Below are the code and all the weights of a small trained network. Each question names an input and a class and asks about switching units off, where a switched-off unit gives its printed mean instead of its output.

import numpy as np


def w(rows, s, z=0):
    codes = np.array(rows[::2]) - 128.0
    scale = np.full(codes.shape[1], s)
    scale[-1] = z or s
    return codes * scale


def f(y):
    return y / 2 * (1 + np.tanh(0.7978845608 * (y + 0.044715 * y**3)))


def log_softmax(a):
    a = a - a.max(-1, keepdims=True)
    return a - np.log(np.exp(a).sum(-1, keepdims=True))


def net(x, mask):
    res = np.array(x, float).reshape(1, 4) / 4 @ E
    y = f(res @ A[0][:, :-1].T + A[0][:, -1])
    res = res + np.where(mask, y, B[0][:, -1]) @ B[0][:, :-1]
    return log_softmax(res[-1] @ U[:, :-1].T + U[:, -1])


A, B = {}, {}
E = w([
[215,164,187,193,183,190,75],'x0',
[144,109,78,226,109,98,123],'x1',
[111,144,115,140,90,131,108],'x2',
[135,253,91,114,76,209,117],'x3',
],0.012)
A[0] = w([
[105,59,158,90,145,102,158,168],'N0',
[164,107,173,211,180,128,101,144],'N1',
[147,186,106,106,111,181,118,187],'N2',
[143,230,166,132,139,127,94,202],'N3',
[86,137,70,143,69,130,137,197],'N4',
[21,141,6,137,105,132,165,182],'N5',
[137,123,144,184,157,157,107,190],'N6',
[80,179,68,118,35,96,182,192],'N7',
[59,84,170,93,182,99,142,181],'N8',
[87,98,31,132,23,113,151,251],'N9',
],0.011,0.0026)
B[0] = w([
[85,100,101,96,175,40,134,200],'N0',
[159,85,138,177,206,158,161,204],'N1',
[84,144,186,103,51,149,130,206],'N2',
[130,146,244,95,74,159,180,206],'N3',
[119,211,92,169,70,56,85,198],'N4',
[94,152,85,163,143,95,102,243],'N5',
[231,172,123,143,173,188,163,175],'N6',
[129,160,117,180,110,76,69,241],'N7',
[71,67,117,51,188,37,176,203],'N8',
[92,148,63,174,123,95,111,249],'N9',
],0.011,0.013)
U = w([
[66,1,90,32,161,67,141,145],'0',
[125,167,29,193,71,87,21,178],'1',
[247,80,107,181,188,167,148,1],'2',
[125,133,189,65,17,172,144,196],'3',
],0.0087,0.00059)

Each question gives the input, the list of numbers given to net, and the class t.
The units are the neurons (one row each of A and B). Each row of codes is followed by its name. A weight is (code - 128) times the scale printed after its matrix; where a second scale follows, it is the last column's (A, B and U).
mask holds one flag per neuron, in row order. A switched-off neuron (its flag False) gives its mean, the last column of its row in B, instead of its output. The means were averaged over made-up inputs and are rounded, as every weight is.
A unit's drop is (log p(t) with every unit on - log p(t) with that unit switched off) / (log p(t) with every unit on - log p(t) with every unit switched off).
The circuit of an input: a set's keep is (log p(t) with only the set's units on - log p(t) with every unit switched off) / (log p(t) with every unit on - log p(t) with every unit switched off). Starting from all 10 units, units are removed one at a time, each time the one whose removal leaves the highest keep (on an exact tie, the one counted first), for as long as the keep stays at least 0.8.
circuit, biggest first: the units of the circuit, biggest drop first
top k neurons: the k neurons with the biggest drops, biggest first
drop when u is switched off: that unit's drop, to one decimal
input [8,4,2,5], class 3: circuit, biggest first	(N3)
input [5,8,7,8], class 3: top 2 neurons	(N3, N2)
input [-6,-1,-4,0], class 1: top 2 neurons	(N7, N9)
input [8,6,4,7], class 3: top 2 neurons	(N3, N2)
input [-7,3,-7,-1], class 1: top 4 neurons	(N9, N7, N5, N4)
input [8,-3,4,0], class 2: top 2 neurons	(N1, N6)
input [-7,5,1,-5], class 1: top 2 neurons	(N9, N4)
input [8,1,-3,7], class 3: drop when N2 is switched off	0.1
input [5,3,8,-7], class 2: drop when N5 is switched off	0.0
input [4,2,-5,-6], class 2: drop when N6 is switched off	0.2
input [1,4,-5,-4], class 2: drop when N1 is switched off	0.4
